Below are the code and all the weights of a small trained network. Each question names an input and a class and asks about switching units off, where a switched-off unit gives its printed mean instead of its output.

import numpy as np


def w(rows, s, z=0):
    codes = np.array(rows[::2]) - 128.0
    scale = np.full(codes.shape[1], s)
    scale[-1] = z or s
    return codes * scale


def norm(h):
    return h / np.sqrt((h * h).mean(-1, keepdims=True) + 1e-5)


def f(y):
    return y / 2 * (1 + np.tanh(0.7978845608 * (y + 0.044715 * y**3)))


def log_softmax(a):
    a = a - a.max(-1, keepdims=True)
    return a - np.log(np.exp(a).sum(-1, keepdims=True))


def net(x, mask):
    res = np.array(x, float).reshape(1, 5) / 4 @ E
    u = 0
    for l in range(3):
        y = f(norm(res) @ A[l][:, :-1].T + A[l][:, -1])
        res = res + np.where(mask[u : u + 5], y, B[l][:, -1]) @ B[l][:, :-1]
        u += 5
    return log_softmax(norm(res)[-1] @ U[:, :-1].T + U[:, -1])


A, B = {}, {}
E = w([
[125,130,131],'x0',
[128,131,127],'x1',
[107,136,178],'x2',
[2,214,48],'x3',
[169,200,134],'x4',
],0.0096)
A[0] = w([
[72,49,136,35],'L0N1',
[169,110,4,155],'L0N2',
[49,164,213,23],'L0N3',
[149,106,181,79],'L0N4',
[161,197,154,5],'L0N5',
],0.022,0.0021)
B[0] = w([
[254,250,84,251],'L0N1',
[77,160,240,235],'L0N2',
[60,137,226,253],'L0N3',
[78,98,194,239],'L0N4',
[225,214,72,195],'L0N5',
],0.023,0.0058)
A[1] = w([
[143,145,6,105],'L1N1',
[123,97,25,36],'L1N2',
[46,124,53,55],'L1N3',
[21,128,39,3],'L1N4',
[102,162,64,66],'L1N5',
],0.022,0.0039)
B[1] = w([
[129,209,215,214],'L1N1',
[119,125,84,103],'L1N2',
[119,40,86,181],'L1N3',
[135,2,68,254],'L1N4',
[185,71,55,137],'L1N5',
],0.019,0.00092)
A[2] = w([
[5,158,55,239],'L2N1',
[176,239,15,103],'L2N2',
[141,90,102,5],'L2N3',
[89,193,196,158],'L2N4',
[32,248,16,30],'L2N5',
],0.015,0.0022)
B[2] = w([
[177,46,250,169],'L2N1',
[146,182,60,187],'L2N2',
[152,132,165,117],'L2N3',
[71,140,75,245],'L2N4',
[252,97,203,171],'L2N5',
],0.032,0.012)
U = w([
[176,18,186,124],'0',
[204,156,80,141],'1',
[102,126,124,206],'2',
[103,137,131,184],'3',
[57,160,163,101],'4',
[76,109,73,28],'5',
[102,32,2,4],'6',
],0.017,0.014)

Each question gives the input, the list of numbers given to net, and the class t.
The units are the neurons (one row each of A and B). Each row of codes is followed by its name. A weight is (code - 128) times the scale printed after its matrix; where a second scale follows, it is the last column's (A, B and U).
mask holds one flag per neuron, layer by layer. A switched-off neuron (its flag False) gives its mean, the last column of its row in B, instead of its output. The means were averaged over made-up inputs and are rounded, as every weight is.
A unit's drop is (log p(t) with every unit on - log p(t) with that unit switched off) / (log p(t) with every unit on - log p(t) with every unit switched off).
The circuit of an input: a set's keep is (log p(t) with only the set's units on - log p(t) with every unit switched off) / (log p(t) with every unit on - log p(t) with every unit switched off). Starting from the 12 units with the biggest drops (on a tie, the unit counted first), units are removed one at a time, each time the one whose removal leaves the highest keep (on an exact tie, the one counted first), for as long as the keep stays at least 0.8.
units of the circuit, in order: the units of the circuit, biggest drop first
unit that matters most: the unit with the biggest drop
top k neurons: the k neurons with the biggest drops, biggest first
top k neurons in layer l: the k neurons of layer l with the biggest drops, biggest first
input [-7,-8,8,-6,-8], class 1: units of the circuit, in order -> (L0N2, L2N1)
input [-7,2,-3,8,5], class 0: unit that matters most -> L0N1
input [2,-4,8,-6,-5], class 4: top 2 neurons -> (L0N4, L2N5)
input [-2,5,0,5,0], class 0: units of the circuit, in order -> (L2N1, L0N1)
input [7,7,-1,6,-7], class 1: top 3 neurons -> (L0N1, L0N4, L2N2)
input [-4,4,-2,-7,6], class 0: top 2 neurons -> (L0N1, L2N4)
input [4,-2,2,7,-7], class 0: top 3 neurons -> (L2N5, L0N5, L0N3)
input [-2,-5,0,3,6], class 1: top 2 neurons -> (L2N5, L1N5)
input [0,-2,-8,1,7], class 4: top 2 neurons -> (L0N2, L0N1)
input [-4,3,-1,4,-5], class 1: top 2 neurons -> (L0N1, L0N4)
input [1,-6,4,4,-7], class 1: top 2 neurons -> (L0N1, L0N2)
input [4,-5,2,5,1], class 0: top 2 neurons in layer 0 -> (L0N2, L0N4)
input [2,1,-2,-6,4], class 0: top 4 neurons in layer 0 -> (L0N1, L0N2, L0N3, L0N4)
input [-7,-2,-4,3,-7], class 1: units of the circuit, in order -> (L0N3)
input [7,-2,8,-4,-5], class 4: top 3 neurons in layer 2 -> (L2N2, L2N5, L2N1)
input [-2,1,-7,7,-4], class 0: top 2 neurons in layer 0 -> (L0N3, L0N4)
input [-4,0,-5,-3,-2], class 4: top 2 neurons -> (L0N2, L2N2)
input [-5,-7,-7,3,-8], class 1: top 3 neurons -> (L0N1, L0N3, L0N4)
input [-1,8,4,-8,6], class 0: top 2 neurons in layer 2 -> (L2N2, L2N4)
input [0,5,-7,0,3], class 4: units of the circuit, in order -> (L0N2)
